Below are the code and all the weights of a small trained network. Each question names an input and a class and asks about switching units off, where a switched-off unit gives its printed mean instead of its output.

import numpy as np


def w(rows, s, z=0):
    codes = np.array(rows[::2]) - 128.0
    scale = np.full(codes.shape[1], s)
    scale[-1] = z or s
    return codes * scale


def norm(h):
    return h / np.sqrt((h * h).mean(-1, keepdims=True) + 1e-5)


def f(y):
    return np.maximum(y, 0)


def log_softmax(a):
    a = a - a.max(-1, keepdims=True)
    return a - np.log(np.exp(a).sum(-1, keepdims=True))


def net(x, mask):
    res = np.array(x, float).reshape(1, 7) / 4 @ E
    u = 0
    for l in range(3):
        y = f(norm(res) @ A[l][:, :-1].T + A[l][:, -1])
        res = res + np.where(mask[u : u + 7], y, B[l][:, -1]) @ B[l][:, :-1]
        u += 7
    return log_softmax(norm(res)[-1] @ U[:, :-1].T + U[:, -1])


A, B = {}, {}
E = w([
[30,153,16,244,90,188],'x0',
[68,58,157,194,85,69],'x1',
[129,128,128,129,129,129],'x2',
[204,254,51,173,135,63],'x3',
[130,126,127,129,121,129],'x4',
[126,126,127,125,131,125],'x5',
[130,123,125,129,121,130],'x6',
],0.0054)
A[0] = w([
[17,160,41,125,84,177,151],'L0N0',
[97,151,135,80,146,254,9],'L0N1',
[161,184,145,109,124,202,207],'L0N2',
[96,183,146,63,132,155,87],'L0N3',
[128,108,248,44,131,189,19],'L0N4',
[137,150,137,167,120,46,1],'L0N5',
[124,149,33,18,166,178,206],'L0N6',
],0.0059,0.0043)
B[0] = w([
[143,35,115,176,235,190,253],'L0N0',
[114,33,131,138,118,255,161],'L0N1',
[156,89,159,125,145,162,226],'L0N2',
[146,135,119,143,55,109,151],'L0N3',
[58,129,33,109,90,101,208],'L0N4',
[157,96,135,198,169,61,144],'L0N5',
[176,138,173,140,90,176,247],'L0N6',
],0.0077,0.0045)
A[1] = w([
[109,60,98,157,206,1,101],'L1N0',
[196,124,123,189,157,98,185],'L1N1',
[86,108,85,56,91,167,3],'L1N2',
[152,170,41,204,124,145,69],'L1N3',
[137,190,26,215,160,165,48],'L1N4',
[185,132,95,84,129,205,205],'L1N5',
[225,200,167,152,88,64,78],'L1N6',
],0.0086,0.0029)
B[1] = w([
[161,98,175,218,26,113,235],'L1N0',
[208,163,147,88,117,96,237],'L1N1',
[200,219,53,135,149,133,165],'L1N2',
[78,84,134,72,92,212,214],'L1N3',
[74,135,154,12,94,63,238],'L1N4',
[140,186,89,87,255,71,254],'L1N5',
[231,100,180,222,223,101,226],'L1N6',
],0.0079,0.0055)
A[2] = w([
[124,114,123,194,162,168,54],'L2N0',
[99,113,122,104,55,64,3],'L2N1',
[159,160,103,43,191,79,88],'L2N2',
[78,116,64,137,128,136,37],'L2N3',
[121,82,209,123,141,150,35],'L2N4',
[89,154,130,106,11,87,78],'L2N5',
[60,88,129,119,135,95,20],'L2N6',
],0.012,0.0052)
B[2] = w([
[143,44,146,196,132,141,156],'L2N0',
[65,246,235,44,145,128,173],'L2N1',
[35,137,51,137,72,146,254],'L2N2',
[170,193,181,89,142,101,147],'L2N3',
[68,210,141,111,85,153,162],'L2N4',
[87,185,200,79,174,112,194],'L2N5',
[158,176,140,154,59,51,156],'L2N6',
],0.011,0.0073)
U = w([
[62,184,25,10,106,167,238],'0',
[44,205,250,49,55,54,175],'1',
[215,223,71,98,216,59,85],'2',
[230,100,212,189,69,16,2],'3',
[130,40,113,127,215,236,86],'4',
[61,17,210,208,45,117,13],'5',
],0.015,0.0035)

Each question gives the input, the list of numbers given to net, and the class t.
The units are the neurons (one row each of A and B). Each row of codes is followed by its name. A weight is (code - 128) times the scale printed after its matrix; where a second scale follows, it is the last column's (A, B and U).
mask holds one flag per neuron, layer by layer. A switched-off neuron (its flag False) gives its mean, the last column of its row in B, instead of its output. The means were averaged over made-up inputs and are rounded, as every weight is.
A unit's drop is (log p(t) with every unit on - log p(t) with that unit switched off) / (log p(t) with every unit on - log p(t) with every unit switched off).
The circuit of an input: a set's keep is (log p(t) with only the set's units on - log p(t) with every unit switched off) / (log p(t) with every unit on - log p(t) with every unit switched off). Starting from the 12 units with the biggest drops (on a tie, the unit counted first), units are removed one at a time, each time the one whose removal leaves the highest keep (on an exact tie, the one counted first), for as long as the keep stays at least 0.8.
units of the circuit, in order: the units of the circuit, biggest drop first
unit that matters most: the unit with the biggest drop
top k neurons: the k neurons with the biggest drops, biggest first
k most important neurons of layer l: the k neurons of layer l with the biggest drops, biggest first
drop of u: that unit's drop, to one decimal
input [1,-1,7,-6,-4,-3,8], class 4: unit that matters most : L1N4
input [-7,-2,-8,1,-7,0,8], class 2: 2 most important neurons of layer 1 : [L1N6, L1N4]
input [-8,0,-5,4,0,0,6], class 2: units of the circuit, in order : [L1N0, L1N6]
input [-4,-3,0,1,-5,7,0], class 2: top 3 neurons : [L1N6, L0N0, L1N4]
input [-5,0,6,-6,8,0,1], class 0: top 2 neurons : [L1N2, L1N0]
input [-8,0,-1,2,8,-1,7], class 2: 3 most important neurons of layer 1 : [L1N6, L1N0, L1N4]
input [4,1,4,5,0,5,-8], class 1: 2 most important neurons of layer 0 : [L0N6, L0N1]
input [0,3,0,2,5,3,1], class 3: top 2 neurons : [L0N4, L0N0]
input [6,2,-5,-1,-3,-3,0], class 5: top 2 neurons : [L0N0, L2N0]
input [2,0,4,7,-8,-3,-6], class 0: top 2 neurons : [L2N2, L0N4]
input [5,8,0,2,3,-6,2], class 1: 2 most important neurons of layer 1 : [L1N4, L1N6]
input [-7,-1,-6,-8,-6,7,-5], class 0: top 2 neurons : [L0N4, L1N2]
input [6,-2,-4,-5,0,-1,-1], class 4: drop of L0N1 : 0.0
input [2,-5,-5,-6,-4,6,4], class 4: unit that matters most : L0N1
input [4,-8,-8,-1,-7,4,3], class 4: drop of L0N1 : 0.2
input [8,5,-2,6,-6,-2,4], class 1: drop of L1N4 : 4.5
input [2,-7,-2,-4,-4,6,-7], class 4: drop of L0N1 : 0.2
